Below are the code and all the weights of a small trained network. Each question names an input and a class and asks about switching units off, where a switched-off unit gives its printed mean instead of its output.

import numpy as np


def w(rows, s, z=0):
    codes = np.array(rows[::2]) - 128.0
    scale = np.full(codes.shape[1], s)
    scale[-1] = z or s
    return codes * scale


def f(y):
    return np.maximum(y, 0)


def log_softmax(a):
    a = a - a.max(-1, keepdims=True)
    return a - np.log(np.exp(a).sum(-1, keepdims=True))


def net(x, mask):
    res = np.array(x, float).reshape(1, 4) / 4 @ E
    y = f(res @ A[0][:, :-1].T + A[0][:, -1])
    res = res + np.where(mask, y, B[0][:, -1]) @ B[0][:, :-1]
    return log_softmax(res[-1] @ U[:, :-1].T + U[:, -1])


A, B = {}, {}
E = w([
[133,131,123,132],'x0',
[229,132,209,176],'x1',
[89,1,193,122],'x2',
[33,173,168,235],'x3',
],0.0073)
A[0] = w([
[254,108,143,188,92],'n1',
[207,55,96,50,45],'n2',
[128,21,126,144,70],'n3',
[204,115,112,58,129],'n4',
[163,218,92,42,96],'n5',
[42,88,46,62,97],'n6',
[73,90,185,196,66],'n7',
[138,229,141,98,69],'n8',
[29,124,18,81,100],'n9',
[109,224,126,139,93],'n10',
[170,229,108,77,71],'n11',
[121,150,133,122,2],'n12',
[124,130,94,25,124],'n13',
[224,91,224,149,78],'n14',
[238,88,81,21,57],'n15',
],0.009,0.0069)
B[0] = w([
[182,227,168,93,226],'n1',
[54,69,204,245,213],'n2',
[76,9,251,68,189],'n3',
[132,147,76,224,235],'n4',
[50,100,214,108,221],'n5',
[225,209,188,84,236],'n6',
[67,145,165,144,198],'n7',
[37,45,234,69,175],'n8',
[183,233,172,116,253],'n9',
[26,70,187,109,192],'n10',
[45,7,236,4,201],'n11',
[195,223,206,48,128],'n12',
[149,222,133,156,212],'n13',
[201,233,154,56,236],'n14',
[60,96,118,254,250],'n15',
],0.0076,0.0052)
U = w([
[80,142,107,193,102],'0',
[105,61,158,34,55],'1',
[155,144,95,97,253],'2',
[211,208,89,66,95],'3',
[175,120,9,103,146],'4',
],0.011,0.0068)

Each question gives the input, the list of numbers given to net, and the class t.
The units are the neurons (one row each of A and B). Each row of codes is followed by its name. A weight is (code - 128) times the scale printed after its matrix; where a second scale follows, it is the last column's (A, B and U).
mask holds one flag per neuron, in row order. A switched-off neuron (its flag False) gives its mean, the last column of its row in B, instead of its output. The means were averaged over made-up inputs and are rounded, as every weight is.
A unit's drop is (log p(t) with every unit on - log p(t) with that unit switched off) / (log p(t) with every unit on - log p(t) with every unit switched off).
The circuit of an input: a set's keep is (log p(t) with only the set's units on - log p(t) with every unit switched off) / (log p(t) with every unit on - log p(t) with every unit switched off). Starting from the 12 units with the biggest drops (on a tie, the unit counted first), units are removed one at a time, each time the one whose removal leaves the highest keep (on an exact tie, the one counted first), for as long as the keep stays at least 0.8.
circuit, biggest first: the units of the circuit, biggest drop first
top k neurons: the k neurons with the biggest drops, biggest first
drop when u is switched off: that unit's drop, to one decimal
input [-7,-8,7,-1], class 3: circuit, biggest first	(n6; n9)
input [-6,-5,1,-8], class 0: top neuron	(n15)
input [0,8,-2,6], class 3: circuit, biggest first	(n14; n1)
input [1,-8,-2,3], class 3: circuit, biggest first	(n9; n6)
input [-2,-3,-5,0], class 1: circuit, biggest first	(n11; n5; n4)
input [-7,6,5,6], class 2: top 2 neurons	(n14; n15)
input [4,4,1,-4], class 0: top 3 neurons	(n15; n2; n6)
input [0,5,-1,-5], class 0: drop when n2 is switched off	0.5
input [2,7,-2,3], class 3: drop when n15 is switched off	0.1
input [-3,8,-2,1], class 3: drop when n11 is switched off	0.0
input [6,6,-1,-7], class 0: drop when n14 is switched off	-0.1
